Each row has a class, written after it.
-20 -40 12 20 -4 11 -6 -1 -18 -8 -34 4 -62 -15 11 16 28 -38 19 16 39 14 -6 -20 -23 -23 -35 1 -9 20 -4 -11 -16 9 -7 -37 2 -8 13 10 -27 -9 -20
Bup
-7 -3 38 2 -18 17 -1 -14 28 -6 -17 -67 29 16 39 -11 22 -8 -2 23 1 2 20 31 10 -18 -11 -23 -15 -2 10 12 59 -35 -23 -4 20 -9 -22 32 15 10 13
peg
7 -7 97 -5 -18 -17 -58 1 28 -17 -16 -72 17 6 41 -63 24 20 43 22 -16 -14 13 -8 51 -6 -5 -53 41 56 55 62 100 -50 -53 -19 -6 16 -39 -6 40 60 25
peg
11 5 106 -1 -18 -10 -77 5 26 -14 -1 -68 7 -10 14 -63 17 24 59 35 -22 -37 9 -35 65 30 10 -45 79 59 59 81 92 -44 -61 -19 -24 -3 -55 -13 39 81 9
milof
-3 0 -35 -8 -15 61 46 -27 19 -14 -5 -65 53 28 34 38 4 -21 -44 35 5 -5 21 48 -13 -14 -7 -9 -70 -56 -41 -29 9 -24 -25 22 -1 -40 6 43 12 -25 11
vek
3 -36 11 11 0 6 -22 6 -2 -29 -58 -11 -50 -32 41 -6 31 -10 31 3 13 33 -9 -53 -6 -14 -16 -13 13 26 11 -7 7 7 -12 -47 24 11 18 -7 -6 -1 -19
lasop
10 8 75 -15 -16 19 -40 -7 25 -4 2 -88 -2 13 21 -51 25 15 25 34 -12 -25 10 5 50 8 11 -45 35 30 7 58 74 -27 -43 -16 -17 -3 -44 12 50 49 27
milof
-1 -21 110 14 3 -31 -70 30 -6 -9 -19 -7 -84 -28 7 -43 37 0 80 18 19 -3 -19 -66 27 24 -25 -36 75 80 44 57 27 -13 -21 -60 -3 21 -24 -19 36 32 -30
milof
-5 -24 -18 12 4 26 21 -2 -7 -37 -26 19 -32 -15 30 33 24 -19 7 -8 22 36 -8 -15 -39 0 -6 2 7 -17 -11 -33 -30 16 8 -27 41 4 10 25 -23 -25 -41
ninoz
0 -32 97 11 -14 -41 -78 21 -8 14 -20 -3 -76 -58 16 -64 54 10 65 11 6 -11 -34 -66 31 34 -34 -30 52 81 52 64 31 -37 -37 -34 -15 13 -19 -38 24 34 -30
vek
-10 -29 55 25 2 -1 -32 23 -11 -7 -19 9 -54 -33 24 -15 30 -9 34 10 24 8 -18 -47 -10 22 -40 -18 9 24 13 14 1 -25 -17 -31 -4 -6 0 -2 1 -8 -36
vek
23 -1 112 -14 -31 -8 -67 -2 36 -19 -24 -64 -6 -17 20 -51 21 31 43 32 -31 -30 -10 -19 57 28 5 -65 64 60 52 76 87 -43 -52 -14 2 -16 -35 -18 40 70 20
Ras
-13 -36 10 21 4 17 -3 24 -7 -5 -25 7 -49 -5 21 21 20 -26 15 15 35 14 -8 -24 -24 -12 -12 -22 -14 11 -15 -16 -18 10 -4 -27 22 -9 12 7 -2 -20 -28
Vanu
9 -44 -23 18 -3 11 17 0 -2 -37 -53 -12 -29 -39 36 9 25 -19 5 13 2 35 -15 -37 -26 3 -6 9 -8 -4 -6 -29 -26 4 -10 -40 28 1 30 11 -22 -20 -27
lasop
-22 -31 13 30 1 10 2 1 -25 -10 -40 -1 -53 -17 16 21 16 -27 18 29 16 22 1 -31 -30 -18 -45 9 1 12 -14 -18 -14 -1 -7 -22 3 -5 19 15 -32 -2 -15
Bup
18 5 43 -18 -19 44 -9 -10 26 -31 -15 -68 26 10 42 -1 27 13 7 26 -24 -5 4 13 11 -10 8 -36 12 -1 14 16 55 -34 -30 8 17 6 -24 24 28 29 6
ninoz
-9 -29 65 15 -2 -9 -44 36 2 7 -30 2 -71 -29 29 -11 35 -5 63 23 17 8 -21 -53 22 -5 -27 -41 40 53 30 28 35 -7 -20 -32 10 -3 1 -21 26 27 -19
Vanu
-8 -24 31 8 11 10 -31 13 -1 -26 -45 10 -61 -21 37 10 30 0 47 2 18 29 -11 -43 -10 -14 -32 -19 33 21 14 -1 4 -1 -4 -31 29 14 3 10 -11 10 -32
ninoz
-16 -33 28 21 -14 3 -19 3 -18 -20 -29 9 -56 -20 17 8 25 -23 35 13 33 24 -12 -31 -21 -16 -33 4 8 39 -2 -10 -10 1 -3 -31 7 -1 5 -1 -26 2 -21
Bup
4 -8 38 -7 -23 22 -28 -16 21 -10 -11 -75 19 20 36 -14 18 2 18 41 -4 -9 9 15 33 -36 0 -36 -6 17 18 31 76 -31 -36 6 -19 -2 -22 2 21 45 28
Bup
13 0 18 6 -24 36 13 -25 17 -21 5 -92 38 15 28 5 28 -8 3 42 -15 -4 21 32 1 -24 -4 -31 -20 -10 -6 -10 54 -28 -19 18 32 -13 -24 19 22 33 37
funa
-9 -27 23 34 1 11 -2 5 -5 -31 -34 1 -54 -13 22 17 13 -11 10 13 10 39 6 -28 -38 22 -17 -15 1 -6 -18 -21 -12 -3 3 -34 34 -27 6 18 -21 -20 -23
Ras
-2 -33 34 23 -21 -1 -26 10 2 -34 -32 0 -37 -32 27 -7 25 -6 39 7 18 27 -15 -41 3 12 -12 -8 26 39 26 6 9 2 -14 -45 34 1 8 -13 -8 11 -31
lasop
6 -4 -28 -6 -14 52 19 -26 20 -23 -24 -88 42 30 31 18 16 -13 -23 24 9 9 5 43 0 -41 -2 -15 -50 -26 -10 -12 29 -23 -12 8 19 -12 5 42 19 -5 17
lasop
-9 5 -32 0 -17 67 41 -33 19 -31 -6 -67 51 33 26 38 13 -14 -29 24 -12 16 27 43 -35 -18 11 6 -33 -62 -21 -35 16 -22 -9 23 34 -25 -9 51 -5 -12 -2
ninoz
8 -4 -2 -10 -6 41 10 -10 30 -9 -13 -70 41 8 51 10 13 -9 -13 23 -6 -21 15 28 8 -12 -2 -14 -42 -27 -7 -4 34 -35 -28 20 -8 -17 -13 29 8 0 19
vek
0 -33 65 12 -23 -8 -62 20 -4 -18 -36 -8 -69 -40 6 -33 37 8 59 17 21 20 -31 -55 20 3 -25 -30 45 71 39 37 21 -13 -27 -54 16 6 11 -25 19 23 -19
lasop
17 -3 -50 -2 -21 61 38 -35 19 -22 -21 -86 61 25 35 31 13 -6 -34 25 -8 15 27 42 -9 -41 17 4 -53 -29 -26 -33 23 -13 -5 19 34 -15 12 31 8 -4 22
lasop
-15 -18 28 7 -1 21 -4 5 2 -20 -35 9 -60 -25 31 16 35 -17 26 -2 14 23 -13 -36 -24 -5 -23 -7 26 3 6 -17 -12 9 7 -30 49 0 4 10 -10 -10 -31
ninoz
12 -2 88 -4 -19 16 -41 -5 23 -13 3 -78 7 7 40 -40 29 11 30 44 -17 -17 10 -1 50 -4 -9 -65 32 23 31 43 93 -33 -43 -10 5 -1 -47 -3 48 59 47
funa
11 -4 62 -8 -20 21 -43 -7 17 6 -2 -70 17 1 44 -42 24 20 13 23 -15 -28 18 -6 42 12 -6 -34 10 38 21 43 73 -46 -46 1 -26 1 -36 -7 39 47 20
vek
8 -7 35 -19 -28 35 -13 -28 27 -9 -7 -76 31 13 43 -7 15 1 3 39 -9 -18 9 25 39 -23 -3 -13 -9 11 14 17 62 -35 -28 11 -16 -14 -27 16 7 37 40
Bup
8 10 81 -12 -30 1 -29 0 35 -8 -8 -70 27 14 33 -41 23 19 20 26 -13 -6 4 14 47 -2 -7 -39 24 31 36 45 86 -52 -37 -5 13 4 -30 3 32 36 27
peg
16 -5 58 -5 -30 24 -34 -16 23 -5 -5 -79 6 7 18 -35 31 17 9 26 -10 -6 1 16 22 16 14 -50 21 16 18 50 71 -42 -28 -8 10 -29 -32 3 37 22 21
Ras
-11 -1 -8 2 -19 51 32 -29 16 -20 -7 -56 55 26 35 38 -3 -20 -26 44 -2 -5 22 47 -15 -41 -3 4 -48 -35 -31 -25 16 -17 -11 29 -2 -29 -3 44 -9 4 18
Bup
1 10 17 -4 -17 40 5 -25 18 -13 16 -76 34 26 29 -5 15 -3 -12 33 -11 -7 25 36 24 -14 -8 -36 -12 -22 4 1 70 -23 -24 11 9 -13 -35 24 21 25 48
funa
5 7 -10 -17 -22 50 18 -31 20 -24 -16 -60 49 18 44 19 22 3 -17 16 -21 1 16 40 -4 -23 14 -14 -5 -21 -8 -9 35 -14 -16 20 24 -6 -21 44 16 11 6
ninoz
-8 -30 54 24 -1 -12 -46 10 -6 -26 -35 6 -74 -17 7 -19 25 4 43 7 14 29 -4 -49 -8 20 -10 -40 40 35 14 21 16 -1 -10 -47 20 -12 -3 -14 -2 10 -24
Ras
-9 -38 23 22 4 -1 -24 9 -4 -23 -39 1 -80 -24 22 6 31 -19 28 2 26 32 0 -38 -28 4 -20 -26 0 12 -8 -16 -10 2 5 -44 34 -22 8 3 -17 -13 -26
Ras
-13 -33 4 19 13 29 -4 11 -11 -26 -30 16 -60 -12 33 19 28 -21 13 -10 31 29 1 -29 -46 -15 -6 -11 2 -7 -7 -22 -31 17 3 -34 39 8 0 21 -22 -23 -32
ninoz
-8 -25 106 4 3 -41 -59 28 -6 0 -32 14 -78 -30 6 -63 32 13 59 6 8 12 -19 -71 36 25 -45 -39 74 73 53 54 37 -19 -28 -68 -7 30 -4 -27 24 29 -13
peg
-4 -37 4 9 10 14 -5 10 -11 -22 -31 20 -58 -31 20 8 29 -1 21 10 5 29 -14 -34 -25 5 -20 -11 21 5 0 -8 -23 5 -9 -35 16 13 21 20 -13 -8 -40
ninoz
16 -2 29 -3 -20 34 -7 -18 30 -35 -26 -72 11 18 26 -1 24 5 0 20 -3 0 12 27 2 -9 20 -43 -11 -2 -11 9 41 -24 -21 0 25 -28 -16 17 19 13 18
Ras
-14 -38 -19 21 8 24 20 16 3 -24 -40 14 -45 -10 42 39 19 -42 6 6 41 19 -9 -14 -33 -25 -6 -3 -30 -12 -29 -42 -37 19 3 -23 31 -17 13 22 -26 -37 -25
Vanu
13 6 9 -17 -33 52 14 -28 27 -27 -15 -67 42 18 30 17 29 5 -19 25 -15 -8 1 48 -4 -27 13 -17 -9 -9 -7 -4 24 -24 -16 26 36 -8 -15 41 21 3 10
ninoz
-10 -38 11 20 0 9 3 0 -3 -25 -42 -3 -76 -22 16 17 32 -26 13 5 20 30 2 -31 -39 12 -21 -17 -11 2 -15 -25 -24 8 3 -42 33 -24 13 13 -17 -17 -29
Ras
-2 -7 18 -11 -19 33 1 -24 20 -21 -13 -68 37 22 42 9 10 -7 1 46 -8 -5 16 21 24 -32 -12 -22 -12 -7 6 8 60 -30 -30 9 -23 -13 -12 25 10 33 22
Bup
-2 -29 89 14 -28 -17 -83 17 -2 -22 -41 -15 -71 -31 20 -54 38 14 66 11 17 18 -21 -69 42 10 -26 -41 66 88 52 53 56 -11 -38 -64 11 13 -8 -41 23 47 -17
lasop
17 -5 38 -5 -22 35 -17 -16 24 -29 -17 -63 21 9 40 -13 33 20 7 29 -16 2 -5 24 20 -8 12 -35 16 0 2 21 52 -31 -25 4 17 0 -27 27 27 24 10
ninoz
2 2 -27 -3 -12 65 42 -12 24 -8 4 -68 62 41 32 38 5 -23 -35 30 5 -16 21 56 -4 -37 21 -21 -51 -40 -29 -19 31 -12 -18 29 10 -32 -3 34 23 -11 24
Vanu
-20 -35 60 4 -1 -37 -43 25 -1 8 -28 15 -72 -28 4 -32 32 -10 54 0 29 14 -9 -51 13 6 -43 -24 33 54 47 23 11 -6 -16 -62 11 10 3 -16 5 9 -25
peg
-14 -12 93 10 -13 -9 -51 17 -2 -16 -20 2 -82 -31 28 -34 46 -2 60 11 15 18 -15 -58 15 10 -41 -42 51 45 28 20 38 -3 -15 -46 26 9 -31 -19 5 35 -5
funa
17 -5 71 -6 -17 23 -40 -11 16 -9 -1 -70 19 -5 47 -48 32 19 14 17 -11 -26 5 5 40 14 4 -40 16 30 9 47 72 -50 -44 3 -23 -1 -42 2 35 37 20
vek
0 9 37 -17 -24 13 -2 -14 27 1 -10 -66 35 18 21 -15 17 1 6 15 -2 -9 22 27 30 -11 -7 -27 11 20 25 30 68 -29 -34 -6 13 1 -20 8 30 32 21
peg
1 2 14 -1 -17 38 7 -23 23 -11 6 -79 44 21 45 0 19 -6 -8 34 -11 -3 27 32 5 -25 1 -27 -19 -26 -3 -7 56 -20 -15 16 29 -18 -38 26 8 18 40
funa
0 4 34 2 -19 24 23 -11 32 -14 -16 -77 42 26 31 -1 16 -6 -3 31 -7 5 22 35 8 -16 -6 -19 -16 -14 4 1 53 -35 -24 1 34 -17 -5 25 17 11 18
peg
10 -9 -4 -12 -33 47 11 -22 35 -26 -21 -105 38 12 37 4 24 -11 -6 31 -13 -9 11 28 15 -26 4 -18 -30 -6 12 -3 49 -28 -30 4 20 -15 -1 21 22 22 29
lasop
-5 2 -38 12 -11 58 44 -30 25 -36 -8 -68 41 35 13 43 4 -20 -37 18 5 8 28 67 -33 -19 11 -13 -57 -58 -43 -40 7 -17 4 22 33 -49 5 55 -6 -21 16
Ras
15 2 96 -5 -10 0 -59 -1 22 -7 0 -77 7 7 16 -62 21 22 42 35 -19 -33 4 -17 54 17 16 -54 58 46 37 79 79 -30 -48 -16 -21 3 -52 -2 53 62 16
milof
-8 -35 1 27 5 25 15 9 -21 4 -16 9 -48 -24 25 19 28 -37 -1 3 39 17 -2 -31 -41 15 -20 4 -26 -7 -22 -19 -33 3 -2 -35 17 -16 8 5 -12 -34 -36
vek
11 7 14 -6 -25 50 26 -26 28 -29 -12 -82 30 28 18 20 16 -12 -24 28 -4 0 13 54 -10 -5 15 -27 -28 -30 -25 -5 34 -28 -13 10 35 -43 -10 37 17 -9 20
Ras
-15 -34 -16 33 19 21 29 1 -12 -25 -17 -3 -51 -10 20 23 22 -34 7 20 21 36 0 -19 -49 -10 -33 -10 -34 -35 -28 -47 -32 18 12 -28 33 -6 11 26 -28 -23 -6
funa
4 -8 -39 9 -15 64 42 -26 19 -32 -22 -84 62 26 27 34 0 -15 -33 38 -8 7 20 43 -17 -34 7 -6 -49 -43 -28 -29 19 -16 -15 14 22 -25 19 43 10 -8 23
lasop
-16 -31 39 20 -6 2 -22 26 4 0 -31 0 -58 -28 25 1 29 -24 42 13 22 7 -16 -39 -7 -1 -21 -15 19 25 9 -4 6 0 -8 -30 30 -18 5 -9 -3 -3 -26
Vanu
-20 -38 14 31 5 10 0 16 -11 -15 -32 6 -53 -17 32 18 30 -31 16 14 29 19 -2 -25 -23 -12 -20 -6 6 17 -25 -25 -20 2 -2 -23 27 -9 9 15 -19 -10 -33
Vanu
9 -5 6 -8 -21 52 8 -24 24 -26 -3 -72 40 16 36 11 26 -3 -1 22 -12 -5 15 38 2 -20 12 -26 -9 -18 11 3 53 -23 -23 10 22 -15 -19 34 24 19 6
ninoz
-7 -28 -2 5 7 32 14 9 -2 -26 -32 7 -47 -21 26 34 30 -23 20 -8 22 23 -7 -13 -49 -13 -17 -3 -7 -4 -13 -35 -35 16 11 -27 50 3 18 28 -23 -15 -43
ninoz
-11 -23 61 24 0 21 -17 15 -15 -20 -18 3 -82 -15 16 -9 35 -16 32 19 32 32 -6 -41 -23 4 -35 -34 5 13 -5 -7 4 6 -12 -53 32 -5 -7 1 -1 0 -10
funa
4 16 -52 4 6 56 56 -24 14 -24 2 -62 55 35 13 43 -5 -14 -32 25 -2 3 31 54 -22 -25 23 5 -41 -59 -55 -31 0 -1 -1 26 12 -25 1 61 0 -21 14
milof
5 3 45 3 -12 12 -16 -23 23 -20 3 -76 25 16 32 -20 17 -1 16 31 -8 -13 16 8 33 6 12 -20 30 8 9 29 54 -27 -19 -4 -2 -6 -48 23 32 29 15
milof
-12 -25 -27 26 11 11 31 5 -7 -11 -17 1 -40 -19 21 42 19 -47 15 5 29 14 14 -27 -40 0 0 7 -18 -22 -18 -33 -40 35 8 -30 32 -22 2 21 -15 -22 -34
milof
-19 -18 -61 39 20 49 72 -11 -21 -25 -22 -1 -23 -4 17 72 7 -52 -19 15 30 45 26 10 -82 -31 -28 19 -60 -66 -66 -91 -54 29 20 -8 65 -30 32 46 -46 -44 -10
funa
-13 -34 29 29 2 14 5 12 -8 -13 -15 -8 -62 -18 23 8 33 -26 26 26 18 27 3 -32 -32 -4 -29 -23 -10 -7 2 -21 -7 10 -4 -36 46 -12 1 7 -15 -6 -7
funa
-7 -4 -8 0 -19 49 18 -15 32 -15 -8 -66 44 23 38 28 17 -19 -18 29 7 -17 13 55 2 -37 9 -14 -42 -19 -31 -19 26 -23 -13 33 14 -25 -13 40 11 3 15
Vanu
-4 -36 -64 30 7 36 48 -9 -11 -36 -55 -8 -29 -17 31 49 18 -33 -11 10 23 48 -5 -16 -53 -28 -18 20 -46 -31 -38 -59 -51 19 11 -23 41 -11 45 31 -30 -42 -19
lasop
-6 -26 45 10 1 -2 -31 9 -10 -26 -19 17 -52 -31 14 -3 24 -2 49 0 10 17 -22 -46 -7 18 -28 -24 52 37 40 21 11 -2 -15 -38 15 17 1 -1 4 20 -44
ninoz
-5 -35 38 18 -13 -3 -49 14 -2 -24 -44 -6 -63 -28 27 -31 36 3 35 4 22 29 -21 -51 11 5 -22 -23 23 42 29 20 18 -7 -19 -53 8 13 -1 -9 3 7 -21
lasop
-5 0 -22 -1 -10 46 28 -11 24 -7 -14 -65 49 33 51 28 11 -16 -22 27 -6 -10 21 39 5 -39 10 -14 -31 -29 -24 -22 32 -15 -9 33 8 -21 -17 34 19 0 30
Vanu
-13 -24 110 8 -26 -43 -98 12 -19 -2 -25 19 -86 -27 4 -54 39 14 80 15 19 5 -21 -68 47 -8 -40 -31 76 114 64 65 59 -14 -31 -48 -26 22 -21 -51 22 57 -14
Bup
